Below are the code and all the weights of a small trained network. Each question names an input and a class and asks about switching units off, where a switched-off unit gives its printed mean instead of its output.

import numpy as np


def w(rows, s, z=0):
    codes = np.array(rows[::2]) - 128.0
    scale = np.full(codes.shape[1], s)
    scale[-1] = z or s
    return codes * scale


def f(y):
    return np.maximum(y, 0)


def log_softmax(a):
    a = a - a.max(-1, keepdims=True)
    return a - np.log(np.exp(a).sum(-1, keepdims=True))


def net(x, mask):
    res = np.array(x, float).reshape(1, 3) / 4 @ E
    y = f(res @ A[0][:, :-1].T + A[0][:, -1])
    res = res + np.where(mask, y, B[0][:, -1]) @ B[0][:, :-1]
    return log_softmax(res[-1] @ U[:, :-1].T + U[:, -1])


A, B = {}, {}
E = w([
[99,74,50,233,170,195,163],'x0',
[2,167,138,147,44,119,176],'x1',
[215,141,173,204,29,241,112],'x2',
],0.0084)
A[0] = w([
[73,78,59,86,179,41,142,132],'neuron 1',
[72,130,122,119,255,51,120,123],'neuron 2',
[127,150,170,93,96,78,51,23],'neuron 3',
[23,138,163,133,101,111,154,84],'neuron 4',
[76,89,54,233,164,183,113,87],'neuron 5',
[62,176,109,142,43,120,165,92],'neuron 6',
[74,121,134,160,27,78,217,95],'neuron 7',
[224,107,132,122,234,142,49,118],'neuron 8',
[145,224,195,67,76,66,99,8],'neuron 9',
[73,206,118,131,110,142,177,99],'neuron 10',
[186,129,185,193,37,219,90,184],'neuron 11',
[224,49,147,94,190,120,97,88],'neuron 12',
[75,19,61,210,157,162,189,71],'neuron 13',
[29,181,192,157,100,158,119,87],'neuron 14',
[112,80,30,199,180,157,216,33],'neuron 15',
[145,199,214,44,103,95,125,10],'neuron 16',
],0.0076,0.0017)
B[0] = w([
[72,189,191,180,83,88,207,233],'neuron 1',
[111,188,184,202,79,76,170,232],'neuron 2',
[167,99,135,91,83,150,106,176],'neuron 3',
[100,131,109,186,152,169,109,195],'neuron 4',
[175,52,154,69,95,97,115,221],'neuron 5',
[105,171,58,117,193,182,114,196],'neuron 6',
[126,166,60,148,185,136,83,202],'neuron 7',
[74,212,63,159,194,170,94,238],'neuron 8',
[174,46,181,76,112,133,78,205],'neuron 9',
[92,131,93,134,162,158,105,178],'neuron 10',
[78,190,223,193,108,77,254,254],'neuron 11',
[77,180,94,150,185,195,88,221],'neuron 12',
[185,29,149,92,96,126,79,229],'neuron 13',
[99,148,44,178,173,132,78,188],'neuron 14',
[145,89,141,60,57,131,82,219],'neuron 15',
[143,75,145,67,100,123,83,201],'neuron 16',
],0.0083,0.0087)
U = w([
[110,162,178,180,88,84,252,249],'0',
[111,155,53,153,199,183,95,138],'1',
[157,63,147,70,71,124,97,10],'2',
],0.015,0.0015)

Each question gives the input, the list of numbers given to net, and the class t.
The units are the neurons (one row each of A and B). Each row of codes is followed by its name. A weight is (code - 128) times the scale printed after its matrix; where a second scale follows, it is the last column's (A, B and U).
mask holds one flag per neuron, in row order. A switched-off neuron (its flag False) gives its mean, the last column of its row in B, instead of its output. The means were averaged over made-up inputs and are rounded, as every weight is.
A unit's drop is (log p(t) with every unit on - log p(t) with that unit switched off) / (log p(t) with every unit on - log p(t) with every unit switched off).
The circuit of an input: a set's keep is (log p(t) with only the set's units on - log p(t) with every unit switched off) / (log p(t) with every unit on - log p(t) with every unit switched off). Starting from the 12 units with the biggest drops (on a tie, the unit counted first), units are removed one at a time, each time the one whose removal leaves the highest keep (on an exact tie, the one counted first), for as long as the keep stays at least 0.8.
units of the circuit, in order: the units of the circuit, biggest drop first
k most important neurons: the k neurons with the biggest drops, biggest first
drop of u: that unit's drop, to one decimal
input [-8,-6,8], class 0: units of the circuit, in order -> [neuron 11]
input [0,7,-6], class 1: 3 most important neurons -> [neuron 11; neuron 7; neuron 6]
input [-8,7,-7], class 2: 4 most important neurons -> [neuron 9; neuron 16; neuron 11; neuron 3]
input [6,-3,-6], class 0: 4 most important neurons -> [neuron 1; neuron 2; neuron 9; neuron 16]
input [-7,-7,6], class 1: 3 most important neurons -> [neuron 8; neuron 12; neuron 1]
input [6,5,-1], class 2: 4 most important neurons -> [neuron 13; neuron 5; neuron 15; neuron 8]
input [-7,-5,-7], class 0: 3 most important neurons -> [neuron 2; neuron 1; neuron 13]
input [-8,-8,-4], class 1: 2 most important neurons -> [neuron 8; neuron 12]
input [6,4,-4], class 2: 4 most important neurons -> [neuron 13; neuron 11; neuron 15; neuron 5]
input [-3,-4,8], class 0: drop of neuron 11 -> 1.9
input [0,-7,7], class 0: drop of neuron 6 -> 0.2
input [1,-5,6], class 0: drop of neuron 11 -> 2.9
input [-3,5,1], class 1: drop of neuron 11 -> 0.0
input [3,4,2], class 1: units of the circuit, in order -> [neuron 1]
